Here is a tiny trained network, its code and every weight. The questions are about switching its units off for an input and a class, where a switched-off unit gives its printed mean instead of its output.

import numpy as np


def w(rows, s, z=0):
    codes = np.array(rows[::2]) - 128.0
    scale = np.full(codes.shape[1], s)
    scale[-1] = z or s
    return codes * scale


def norm(h):
    return h / np.sqrt((h * h).mean(-1, keepdims=True) + 1e-5)


def f(y):
    return np.maximum(y, 0)


def log_softmax(a):
    a = a - a.max(-1, keepdims=True)
    return a - np.log(np.exp(a).sum(-1, keepdims=True))


def net(x, mask):
    res = np.array(x, float).reshape(1, 5) / 4 @ E
    u = 0
    for l in range(2):
        y = f(norm(res) @ A[l][:, :-1].T + A[l][:, -1])
        res = res + np.where(mask[u : u + 8], y, B[l][:, -1]) @ B[l][:, :-1]
        u += 8
    return log_softmax(norm(res)[-1] @ U[:, :-1].T + U[:, -1])


A, B = {}, {}
E = w([
[177,97,172],'x0',
[117,247,204],'x1',
[204,160,168],'x2',
[120,130,169],'x3',
[163,151,66],'x4',
],0.0013)
A[0] = w([
[81,146,138,155],'0.n0',
[190,131,91,173],'0.n1',
[116,3,111,208],'0.n2',
[114,19,192,117],'0.n3',
[173,58,66,126],'0.n4',
[95,188,78,175],'0.n5',
[106,3,197,123],'0.n6',
[156,122,75,253],'0.n7',
],0.0049,0.0016)
B[0] = w([
[114,90,106,169],'0.n0',
[124,46,183,187],'0.n1',
[185,159,182,251],'0.n2',
[84,245,141,201],'0.n3',
[219,24,157,218],'0.n4',
[87,110,144,196],'0.n5',
[110,254,152,213],'0.n6',
[122,49,152,211],'0.n7',
],0.0049,0.0029)
A[1] = w([
[108,174,248,228],'1.n0',
[128,254,121,80],'1.n1',
[128,197,112,116],'1.n2',
[126,205,108,98],'1.n3',
[169,144,197,253],'1.n4',
[63,126,126,140],'1.n5',
[90,82,80,105],'1.n6',
[214,166,209,194],'1.n7',
],0.0036,0.0013)
B[1] = w([
[215,43,151,254],'1.n0',
[180,118,178,182],'1.n1',
[151,98,185,155],'1.n2',
[165,128,183,155],'1.n3',
[174,15,87,223],'1.n4',
[90,60,140,150],'1.n5',
[141,191,81,137],'1.n6',
[90,45,5,228],'1.n7',
],0.0027,0.004)
U = w([
[195,38,133,191],'0',
[9,143,56,114],'1',
[121,198,29,2],'2',
[140,230,170,116],'3',
],0.012,0.0099)

Each question gives the input, the list of numbers given to net, and the class t.
The units are the neurons (one row each of A and B). Each row of codes is followed by its name. A weight is (code - 128) times the scale printed after its matrix; where a second scale follows, it is the last column's (A, B and U).
mask holds one flag per neuron, layer by layer. A switched-off neuron (its flag False) gives its mean, the last column of its row in B, instead of its output. The means were averaged over made-up inputs and are rounded, as every weight is.
A unit's drop is (log p(t) with every unit on - log p(t) with that unit switched off) / (log p(t) with every unit on - log p(t) with every unit switched off).
The circuit of an input: a set's keep is (log p(t) with only the set's units on - log p(t) with every unit switched off) / (log p(t) with every unit on - log p(t) with every unit switched off). Starting from the 12 units with the biggest drops (on a tie, the unit counted first), units are removed one at a time, each time the one whose removal leaves the highest keep (on an exact tie, the one counted first), for as long as the keep stays at least 0.8.
circuit, biggest first: the units of the circuit, biggest drop first
most important unit: the unit with the biggest drop
k most important neurons of layer l: the k neurons of layer l with the biggest drops, biggest first
drop when u is switched off: that unit's drop, to one decimal
input [-4,5,-3,0,4], class 1: circuit, biggest first	0.n2, 0.n4
input [-5,1,0,-1,4], class 1: circuit, biggest first	0.n2, 0.n4, 1.n4
input [4,-6,-3,3,-8], class 3: circuit, biggest first	0.n6, 0.n3
input [-8,5,1,1,5], class 1: 2 most important neurons of layer 1	1.n4, 1.n0
input [-4,0,-5,1,-1], class 1: circuit, biggest first	0.n4, 1.n4, 0.n1
input [-6,5,-8,6,1], class 1: most important unit	0.n2
input [-4,4,-1,-2,7], class 1: 3 most important neurons of layer 0	0.n2, 0.n4, 0.n6
input [-1,2,-5,-6,1], class 1: 2 most important neurons of layer 1	1.n0, 1.n4
input [8,-6,-2,3,-7], class 3: drop when 0.n3 is switched off	0.5
input [3,0,7,8,-8], class 3: drop when 0.n6 is switched off	0.6
input [-8,6,-4,0,2], class 1: drop when 0.n2 is switched off	0.3
